Here is a tiny trained network, its code and every weight. The questions are about switching its units off for an input and a target symbol, where a switched-off unit gives its printed mean instead of its output.

import numpy as np


def w(rows, s, z=0):
    codes = np.array(rows[::2]) - 128.0
    scale = np.full(codes.shape[1], s)
    scale[-1] = z or s
    return codes * scale


def norm(h):
    return h / np.sqrt((h * h).mean(-1, keepdims=True) + 1e-5)


def softmax(a):
    e = np.exp(a - a.max(-1, keepdims=True))
    return e / e.sum(-1, keepdims=True)


def log_softmax(a):
    a = a - a.max(-1, keepdims=True)
    return a - np.log(np.exp(a).sum(-1, keepdims=True))


def net(x, mask):
    ids = ['αβγδεζηθλμξσφψω'.index(c) for c in x.split()]
    T = len(ids)
    res = E[ids] + P[:T]
    u = 0
    for l in range(3):
        r = norm(res)
        for j in range(2):
            rows = slice(2 * j, 2 * j + 2)
            q, k, v = (r @ M[l][rows].T for M in (Q, K, V))
            z = softmax(np.where(np.tri(T) > 0, q @ k.T / 2**0.5, -1e9)) @ v
            o = O[l][rows]
            res = res + np.where(mask[u + j], z, o[:, -1]) @ o[:, :-1]
        u += 2
    return log_softmax(norm(res)[-1] @ U[:, :-1].T + U[:, -1])


Q, K, V, O = {}, {}, {}, {}
E = w([
[128,155,254],'α',
[108,119,122],'β',
[88,152,188],'γ',
[121,191,18],'δ',
[78,139,208],'ε',
[68,168,217],'ζ',
[50,68,46],'η',
[110,90,184],'θ',
[99,134,148],'λ',
[61,72,180],'μ',
[120,91,164],'ξ',
[114,204,91],'σ',
[132,201,35],'φ',
[104,110,144],'ψ',
[102,88,139],'ω',
],0.0091)
P = w([
[171,135,103],'0',
[6,145,131],'1',
[180,32,183],'2',
[144,135,109],'3',
[73,203,104],'4',
[180,28,169],'5',
[143,134,110],'6',
[91,207,130],'7',
[178,21,162],'8',
[144,134,110],'9',
[60,160,229],'10',
],0.017)
Q[0] = w([
[77,181,152],'L0H1',
[178,89,253],'L0H1',
[59,128,187],'L0H2',
[99,133,230],'L0H2',
],0.011)
K[0] = w([
[84,202,155],'L0H1',
[193,111,247],'L0H1',
[83,106,126],'L0H2',
[126,8,153],'L0H2',
],0.013)
V[0] = w([
[143,121,89],'L0H1',
[169,120,252],'L0H1',
[107,68,135],'L0H2',
[131,112,134],'L0H2',
],0.011)
O[0] = w([
[149,58,126,91],'L0H1',
[193,247,58,253],'L0H1',
[181,200,3,184],'L0H2',
[132,161,87,150],'L0H2',
],0.0061,0.0049)
Q[1] = w([
[173,150,71],'L1H1',
[126,8,16],'L1H1',
[121,133,82],'L1H2',
[103,145,158],'L1H2',
],0.014)
K[1] = w([
[229,121,4],'L1H1',
[103,2,70],'L1H1',
[97,90,76],'L1H2',
[170,107,90],'L1H2',
],0.0088)
V[1] = w([
[189,56,128],'L1H1',
[165,205,255],'L1H1',
[81,145,74],'L1H2',
[21,172,123],'L1H2',
],0.0075)
O[1] = w([
[148,189,114,95],'L1H1',
[82,87,67,252],'L1H1',
[144,95,237,96],'L1H2',
[156,140,254,101],'L1H2',
],0.0065,0.003)
Q[2] = w([
[121,126,197],'L2H1',
[118,44,121],'L2H1',
[181,152,201],'L2H2',
[1,195,123],'L2H2',
],0.013)
K[2] = w([
[150,166,104],'L2H1',
[153,116,178],'L2H1',
[96,76,69],'L2H2',
[87,193,248],'L2H2',
],0.016)
V[2] = w([
[174,180,228],'L2H1',
[235,87,153],'L2H1',
[2,104,28],'L2H2',
[91,130,219],'L2H2',
],0.011)
O[2] = w([
[55,202,102,74],'L2H1',
[174,199,157,73],'L2H1',
[9,216,125,255],'L2H2',
[165,148,78,90],'L2H2',
],0.011,0.0053)
U = w([
[214,254,84,36],'α',
[121,74,175,102],'β',
[111,203,117,169],'γ',
[154,127,156,129],'δ',
[150,148,104,157],'ε',
[79,154,102,187],'ζ',
[110,25,86,165],'η',
[219,141,40,116],'θ',
[53,99,220,1],'λ',
[150,102,73,180],'μ',
[190,43,64,197],'ξ',
[24,127,123,155],'σ',
[153,154,184,92],'φ',
[103,66,179,101],'ψ',
[161,106,178,145],'ω',
],0.021,0.0069)

Each question gives the input, a string of symbols that net reads in full, and the target symbol t.
The units are the heads (2 rows each of Q, K, V and O). Each row of codes is followed by its name. A weight is (code - 128) times the scale printed after its matrix; where a second scale follows, it is the last column's (O and U).
mask holds one flag per head, layer by layer. A switched-off head (its flag False) gives its mean, the last column of its rows in O, instead of its output. The means were averaged over made-up inputs and are rounded, as every weight is.
A unit's drop is (log p(t) with every unit on - log p(t) with that unit switched off) / (log p(t) with every unit on - log p(t) with every unit switched off).
The circuit of an input: a set's keep is (log p(t) with only the set's units on - log p(t) with every unit switched off) / (log p(t) with every unit on - log p(t) with every unit switched off). Starting from all 6 units, units are removed one at a time, each time the one whose removal leaves the highest keep (on an exact tie, the one counted first), for as long as the keep stays at least 0.8.
circuit, biggest first: the units of the circuit, biggest drop first
most important unit: the unit with the biggest drop
heads that matter: for each layer, one digit per head in row order, 1 if its drop is at least 0.15 and else 0, layers parted by /
input θ λ α α α θ α α λ α θ, target γ: heads that matter : 10 / 00 / 00
input λ σ σ σ, target σ: most important unit : L0H2
input λ α θ θ σ λ ω α ε, target σ: circuit, biggest first : [L2H2 L1H2 L0H2]
input λ λ ζ δ θ α α β ζ, target σ: heads that matter : 11 / 01 / 01
input θ θ γ ζ α α δ α θ, target ω: heads that matter : 10 / 01 / 11
input σ φ σ α φ λ, target γ: heads that matter : 11 / 01 / 01
input η ψ σ δ ω σ, target α: heads that matter : 10 / 11 / 00
input α α α ω α α ξ α α, target ξ: circuit, biggest first : [L0H1 L1H1 L2H2]
input ψ ε α θ ψ θ θ ε γ, target λ: circuit, biggest first : [L2H2 L1H2 L0H2]
input λ α ε α β β ω η λ, target σ: circuit, biggest first : [L2H2 L0H2]
input σ θ θ, target γ: heads that matter : 11 / 11 / 01
input λ α θ α α θ, target σ: circuit, biggest first : [L2H2 L1H2 L0H1]
input α λ α, target ξ: circuit, biggest first : [L0H1 L2H2 L1H1]
input θ η ξ α, target α: circuit, biggest first : [L0H1]
input α ξ ζ ψ μ ζ, target ξ: circuit, biggest first : [L0H1 L1H1 L2H2]
input α α ω, target ξ: heads that matter : 10 / 00 / 01
input σ λ λ β ψ β λ λ σ, target γ: heads that matter : 01 / 11 / 01
input θ λ λ ξ σ λ, target ω: circuit, biggest first : [L2H2 L2H1]
input ψ θ θ α θ λ γ δ θ, target λ: circuit, biggest first : [L1H2 L2H2 L0H1]
input θ α μ θ λ α ξ, target ξ: circuit, biggest first : [L2H2]
input λ γ σ θ θ φ β θ ψ, target σ: heads that matter : 01 / 01 / 01
